Where the symbols take the units:
~: Z930->Z932, Z664->Z98, Z235->Z649, Z360->Z659, Z730->Z563, Z659->Z303, Z406->Z145, Z655->Z259, Z71->Z35, Z287->Z770, Z433->Z565, Z156->Z219, Z986->Z423, Z429->Z302, Z418->Z930, Z563->Z360, Z303->Z737, Z755->Z440, Z166->Z655, Z810->Z903, Z302->Z318, Z770->Z393, Z259->Z718, Z649->Z951, Z98->Z71, Z45->Z781, Z294->Z102, Z910->Z44, Z50->Z156, Z341->Z834, Z318->Z433, Z781->Z67, Z913->Z426, Z35->Z980, Z718->Z664, Z44->Z406, Z102->Z910, Z951->Z317, Z885->Z810, Z834->Z45, Z889->Z235, Z393->Z561, Z219->Z604, Z737->Z807, Z426->Z986, Z145->Z341, Z807->Z261, Z932->Z885, Z423->Z889, Z67->Z287, Z261->Z983, Z565->Z50, Z440->Z429, Z980->Z755, Z317->Z166, Z561->Z730, Z903->Z913, Z983->Z418, Z604->Z294
^: Z930->Z341, Z664->Z418, Z235->Z563, Z360->Z219, Z730->Z50, Z659->Z604, Z406->Z98, Z655->Z807, Z71->Z932, Z287->Z302, Z433->Z889, Z156->Z951, Z986->Z393, Z429->Z426, Z418->Z145, Z563->Z156, Z303->Z294, Z755->Z903, Z166->Z737, Z810->Z781, Z302->Z986, Z770->Z318, Z259->Z261, Z649->Z360, Z98->Z930, Z45->Z755, Z294->Z655, Z910->Z718, Z50->Z649, Z341->Z35, Z318->Z423, Z781->Z440, Z913->Z287, Z35->Z885, Z718->Z983, Z44->Z664, Z102->Z259, Z951->Z659, Z885->Z45, Z834->Z980, Z889->Z730, Z393->Z433, Z219->Z317, Z737->Z102, Z426->Z770, Z145->Z71, Z807->Z910, Z932->Z834, Z423->Z561, Z67->Z429, Z261->Z44, Z565->Z235, Z440->Z913, Z980->Z810, Z317->Z303, Z561->Z565, Z903->Z67, Z983->Z406, Z604->Z166
!: Z930->Z649, Z664->Z565, Z235->Z35, Z360->Z810, Z730->Z932, Z659->Z903, Z406->Z730, Z655->Z302, Z71->Z156, Z287->Z261, Z433->Z145, Z156->Z45, Z986->Z664, Z429->Z910, Z418->Z235, Z563->Z885, Z303->Z913, Z755->Z294, Z166->Z429, Z810->Z166, Z302->Z44, Z770->Z983, Z259->Z318, Z649->Z980, Z98->Z50, Z45->Z303, Z294->Z287, Z910->Z393, Z50->Z834, Z341->Z360, Z318->Z406, Z781->Z737, Z913->Z259, Z35->Z219, Z718->Z433, Z44->Z561, Z102->Z770, Z951->Z755, Z885->Z317, Z834->Z659, Z889->Z71, Z393->Z418, Z219->Z781, Z737->Z426, Z426->Z718, Z145->Z563, Z807->Z986, Z932->Z951, Z423->Z98, Z67->Z807, Z261->Z423, Z565->Z341, Z440->Z102, Z980->Z604, Z317->Z440, Z561->Z930, Z903->Z655, Z983->Z889, Z604->Z67
%: Z930->Z98, Z664->Z44, Z235->Z565, Z360->Z649, Z730->Z889, Z659->Z951, Z406->Z983, Z655->Z294, Z71->Z145, Z287->Z913, Z433->Z393, Z156->Z563, Z986->Z302, Z429->Z67, Z418->Z664, Z563->Z235, Z303->Z317, Z755->Z45, Z166->Z604, Z810->Z980, Z302->Z287, Z770->Z426, Z259->Z102, Z649->Z50, Z98->Z406, Z45->Z885, Z294->Z303, Z910->Z807, Z50->Z730, Z341->Z930, Z318->Z770, Z781->Z810, Z913->Z440, Z35->Z341, Z718->Z910, Z44->Z261, Z102->Z737, Z951->Z156, Z885->Z35, Z834->Z932, Z889->Z433, Z393->Z986, Z219->Z360, Z737->Z166, Z426->Z429, Z145->Z418, Z807->Z655, Z932->Z71, Z423->Z318, Z67->Z903, Z261->Z259, Z565->Z561, Z440->Z781, Z980->Z834, Z317->Z219, Z561->Z423, Z903->Z755, Z983->Z718, Z604->Z659
@: Z930->Z235, Z664->Z433, Z235->Z71, Z360->Z885, Z730->Z930, Z659->Z810, Z406->Z561, Z655->Z429, Z71->Z50, Z287->Z807, Z433->Z406, Z156->Z834, Z986->Z718, Z429->Z102, Z418->Z889, Z563->Z932, Z303->Z903, Z755->Z604, Z166->Z440, Z810->Z317, Z302->Z910, Z770->Z261, Z259->Z302, Z649->Z35, Z98->Z565, Z45->Z659, Z294->Z67, Z910->Z770, Z50->Z341, Z341->Z563, Z318->Z44, Z781->Z303, Z913->Z655, Z35->Z156, Z718->Z318, Z44->Z393, Z102->Z287, Z951->Z980, Z885->Z951, Z834->Z360, Z889->Z98, Z393->Z983, Z219->Z45, Z737->Z913, Z426->Z259, Z145->Z730, Z807->Z426, Z932->Z649, Z423->Z664, Z67->Z737, Z261->Z986, Z565->Z145, Z440->Z294, Z980->Z219, Z317->Z755, Z561->Z418, Z903->Z166, Z983->Z423, Z604->Z781
*: Z930->Z71, Z664->Z406, Z235->Z50, Z360->Z951, Z730->Z235, Z659->Z317, Z406->Z418, Z655->Z102, Z71->Z341, Z287->Z426, Z433->Z561, Z156->Z360, Z986->Z318, Z429->Z287, Z418->Z98, Z563->Z649, Z303->Z166, Z755->Z781, Z166->Z294, Z810->Z755, Z302->Z770, Z770->Z986, Z259->Z910, Z649->Z156, Z98->Z145, Z45->Z810, Z294->Z737, Z910->Z261, Z50->Z563, Z341->Z932, Z318->Z393, Z781->Z903, Z913->Z429, Z35->Z834, Z718->Z44, Z44->Z983, Z102->Z807, Z951->Z219, Z885->Z980, Z834->Z885, Z889->Z565, Z393->Z423, Z219->Z659, Z737->Z655, Z426->Z302, Z145->Z930, Z807->Z259, Z932->Z35, Z423->Z433, Z67->Z913, Z261->Z718, Z565->Z730, Z440->Z67, Z980->Z45, Z317->Z604, Z561->Z889, Z903->Z440, Z983->Z664, Z604->Z303

In the rows, 70 means zero.

The rows follow the links: the fewer symbols apart two units are, the more alike their rows tend to be.

Each row is also shifted at random along 4 hidden directions that mean nothing.

Rows with their units:
75 74 69 76 80 57 87 46 71 98 52 37 65 56 88 67 78 96 72 113 92 76 87 55 43 79 71 63 67 70 85 77 59 79 45
unit: Z341
72 71 68 63 76 64 57 56 42 61 87 60 66 51 68 69 49 67 47 64 63 81 43 93 71 85 90 63 99 55 71 61 82 78 62
unit: Z903
87 61 74 56 67 71 66 76 61 72 74 77 64 87 71 60 63 78 53 73 71 45 62 93 54 73 80 49 63 50 48 60 73 56 68
unit: Z659
86 84 75 102 60 68 82 48 88 107 82 78 44 64 63 89 84 43 52 95 90 71 77 56 71 56 54 60 65 43 68 70 67 73 65
unit: Z145
81 64 63 63 44 63 68 76 65 68 62 64 73 57 34 47 84 77 82 57 58 80 81 50 61 65 66 79 70 63 65 73 38 81 84
unit: Z302
58 70 54 106 78 56 61 40 88 78 86 83 35 42 72 88 66 34 58 74 53 98 72 54 82 69 59 87 81 61 66 81 93 85 62
unit: Z318
56 71 63 53 78 67 78 77 39 46 72 32 101 62 73 41 53 115 71 51 55 73 62 82 61 88 87 83 88 59 69 59 54 77 59
unit: Z294
56 65 69 61 68 83 56 101 67 40 82 96 80 87 61 70 57 55 71 27 43 60 60 87 91 61 72 79 73 71 54 64 79 55 92
unit: Z429
50 70 66 51 66 69 79 76 65 83 68 53 77 69 55 61 50 61 82 31 44 69 103 71 80 60 73 81 82 33 59 50 51 58 78
unit: Z655
51 62 54 59 81 73 55 67 70 59 83 54 67 59 80 62 51 74 66 37 48 72 62 86 70 91 78 72 73 55 59 66 83 70 65
unit: Z67
87 62 70 67 69 81 48 77 77 57 90 88 57 85 82 68 67 73 43 68 74 39 38 102 59 88 75 41 48 63 43 72 95 58 69
unit: Z45
58 81 66 68 63 67 93 69 83 86 80 40 80 68 71 77 81 73 91 60 80 72 91 34 78 65 49 88 66 35 77 62 45 83 63
unit: Z406
83 74 66 73 66 88 57 62 85 82 84 67 53 76 80 71 70 64 46 62 79 45 53 95 54 94 71 38 44 53 51 72 87 58 63
unit: Z219
55 73 61 73 71 81 59 66 106 68 55 68 67 63 76 85 87 47 97 56 73 87 80 47 82 80 47 82 46 110 92 93 76 79 77
unit: Z664
51 62 56 59 80 76 57 73 76 60 77 61 66 66 78 62 55 66 69 35 40 69 71 85 74 85 74 75 69 62 57 67 85 61 71
unit: Z737
71 78 71 64 47 72 71 76 59 76 86 68 72 62 35 67 62 49 73 32 56 72 75 66 87 55 66 77 86 28 61 55 51 73 88
unit: Z807
80 85 78 56 64 81 79 66 59 92 84 41 79 78 73 69 60 80 59 60 89 47 65 85 60 79 75 47 66 25 62 50 58 62 59
unit: Z980
89 74 74 73 69 58 70 49 75 91 62 61 57 59 76 83 84 67 68 108 100 79 73 54 58 77 68 58 66 74 84 78 71 84 55
unit: Z71
85 51 76 53 70 72 60 76 68 77 35 88 60 78 66 54 70 73 71 86 62 59 86 89 44 64 87 46 57 103 60 78 73 46 81
unit: Z317
83 57 61 64 50 58 62 79 61 51 73 78 69 59 43 52 81 78 76 61 56 77 66 53 67 66 66 85 74 66 57 76 53 82 82
unit: Z910
56 75 90 42 90 68 80 92 52 58 69 78 94 100 94 88 52 77 75 79 86 52 62 85 91 58 78 69 85 76 81 50 83 55 64
unit: Z156

The symbols that take the first to the second take the third to the fourth, perhaps in another order. What is the fourth?
Answer with the unit's name.
80 70 62 80 47 77 60 71 70 63 83 75 66 55 39 55 79 64 69 45 56 76 62 62 68 71 62 74 66 57 59 75 55 79 83
to 68 58 56 96 72 57 72 73 63 40 69 84 72 59 62 48 80 97 69 85 47 85 64 52 65 63 67 93 76 89 62 83 65 80 67
as 50 64 56 80 79 87 71 83 73 46 67 63 87 70 75 43 61 94 73 36 38 66 66 89 62 81 75 83 58 84 57 72 70 58 72
to Z807

55 75 72 69 75 70 74 92 60 29 74 79 102 75 69 75 77 79 92 62 70 81 53 54 95 61 63 100 82 106 92 74 66 84 75
to 56 78 69 60 68 69 69 72 83 66 82 62 77 67 72 91 78 47 88 52 78 81 72 43 99 68 55 90 72 63 85 70 69 85 73
as 65 77 61 92 59 91 64 68 82 69 79 77 62 58 49 63 65 50 64 33 46 74 70 78 72 71 64 72 62 64 59 72 67 64 85
to Z426

89 73 78 67 63 54 66 60 67 80 77 80 58 71 72 93 79 59 61 103 100 70 55 61 77 66 66 58 78 66 78 72 78 84 63
to 79 76 72 66 67 91 59 60 90 90 73 64 53 73 84 78 69 54 56 59 83 50 60 91 54 92 70 35 42 62 63 73 83 59 69
as 90 67 87 53 58 61 73 70 68 85 36 80 73 77 57 80 87 65 91 106 99 73 85 48 65 53 66 61 65 106 95 80 53 74 79
to Z951

90 69 89 47 60 52 66 78 54 67 80 100 69 89 63 99 78 46 68 99 102 62 53 58 95 50 67 62 88 66 80 64 75 77 78
to 86 59 70 78 72 69 62 63 59 73 64 83 52 67 69 59 58 74 45 84 61 61 64 95 50 71 86 48 71 70 53 69 82 55 69
as 73 56 52 94 63 52 60 60 74 57 82 82 48 50 58 56 80 70 59 78 51 87 64 54 66 71 64 84 72 63 51 83 72 84 69
to Z71

74 77 80 42 66 88 55 73 82 83 73 69 64 86 81 89 64 44 68 53 88 49 61 92 75 81 70 41 53 70 71 65 85 58 78
to 48 62 59 51 77 72 67 74 70 64 68 51 77 64 72 56 54 75 78 35 45 71 84 79 69 79 76 78 74 59 63 63 68 60 71
as 84 60 84 44 69 54 70 86 25 59 65 83 82 82 55 59 51 83 55 82 66 60 62 93 68 52 97 61 102 65 63 50 64 57 75
to Z259

48 66 57 68 76 81 71 62 86 85 52 48 66 55 66 55 59 63 81 35 41 78 103 75 59 78 72 73 59 67 63 70 68 55 72
to 74 71 54 106 66 51 95 67 43 55 85 51 82 48 51 33 76 126 59 84 54 83 63 47 54 61 72 98 91 36 52 66 37 93 52
as 77 71 68 74 50 84 65 83 66 53 67 76 83 64 38 49 79 75 77 41 54 71 65 70 67 65 67 77 64 82 65 74 48 72 90
to Z983

52 63 66 46 68 74 65 75 76 80 62 68 66 72 59 70 54 43 85 30 44 71 103 74 85 61 71 74 73 53 62 59 67 54 85
to 58 72 56 118 77 71 90 56 79 64 40 59 78 41 66 45 81 98 82 87 51 103 90 48 49 64 65 97 65 114 84 93 52 81 63
as 59 77 59 95 68 81 77 71 105 77 76 64 65 73 82 74 90 69 81 64 74 64 76 45 70 72 43 81 38 67 66 82 67 74 65
to Z932

81 77 83 94 63 76 96 95 62 56 57 88 98 93 63 57 90 105 78 98 83 55 70 58 64 41 62 81 59 94 75 71 43 64 76
to 58 71 83 53 90 77 66 72 82 77 47 79 71 90 99 92 62 53 79 81 80 63 79 85 77 68 74 56 60 105 85 72 96 50 70
as 78 64 77 51 73 66 64 72 34 58 50 68 84 63 57 56 53 84 65 75 63 79 61 91 60 71 94 59 91 96 79 65 68 69 75
to Z807

74 68 73 50 75 63 58 62 42 60 68 63 73 56 63 66 52 69 60 64 63 82 55 92 67 83 92 61 93 77 76 66 77 76 70
to 87 47 80 33 67 68 48 86 68 68 51 101 58 94 70 68 64 57 69 75 67 46 74 91 62 64 83 44 60 85 53 71 83 47 85
as 55 70 65 81 75 59 74 65 73 67 62 74 71 55 64 80 71 57 84 74 60 97 84 48 86 58 63 93 82 90 88 76 68 82 76
to Z910

50 67 62 76 73 86 75 92 64 43 63 71 93 76 67 44 62 95 77 36 40 65 73 87 69 67 75 86 65 84 60 66 61 56 77
to 82 45 58 60 53 62 36 70 88 60 64 97 44 57 47 67 87 40 79 59 54 82 69 57 70 74 61 69 58 90 57 92 77 76 94
as 69 68 73 91 69 78 75 93 91 54 74 100 74 96 79 72 90 77 77 78 73 51 64 61 77 54 51 79 44 86 60 78 73 61 75
to Z50

84 60 60 81 50 77 57 79 72 42 64 81 74 59 43 45 90 85 76 57 53 77 57 62 57 75 63 76 55 96 61 91 53 77 87
to 61 59 67 29 76 60 51 75 49 55 73 54 75 61 70 71 51 68 77 47 58 77 63 84 78 84 85 67 90 70 76 59 77 75 73
as 58 79 72 95 95 79 85 60 79 75 57 57 75 74 106 70 67 94 60 95 80 67 69 84 55 80 75 65 57 94 79 74 83 61 47
to Z98

66 71 71 80 91 63 85 57 66 78 62 53 74 73 101 68 67 103 63 107 86 69 73 68 55 78 75 68 69 78 78 70 76 71 44
to 71 68 66 82 88 57 61 59 72 61 98 77 51 75 107 90 67 72 41 103 87 62 39 78 72 87 69 62 71 61 62 73 105 77 46
as 63 89 87 60 78 83 81 77 57 70 85 60 88 91 88 87 53 71 61 63 90 49 51 93 85 70 75 58 79 51 77 48 77 61 61
to Z834

62 61 67 74 73 40 77 76 46 47 93 86 74 69 62 72 63 71 67 78 57 83 63 51 94 47 71 105 106 43 67 60 66 84 67
to 53 83 59 86 68 76 77 52 98 87 69 43 68 50 73 80 83 57 89 55 76 91 85 42 75 80 52 85 58 69 89 79 61 86 65
as 65 68 74 60 63 72 81 89 96 79 47 77 78 92 71 73 92 71 105 70 79 59 104 39 73 52 51 81 45 84 76 78 56 63 80
to Z930

57 70 64 80 63 85 60 76 80 66 79 82 62 67 54 68 63 45 68 29 43 71 70 82 80 66 66 72 63 63 56 68 74 59 87
to 68 46 73 34 63 32 72 85 53 65 53 86 72 70 46 68 70 60 98 78 54 88 102 37 88 38 71 95 100 67 76 66 51 78 85
as 57 85 79 70 85 84 78 50 88 107 58 55 62 73 93 89 59 48 68 74 84 68 88 84 68 77 69 51 59 72 86 66 86 55 61
to Z317

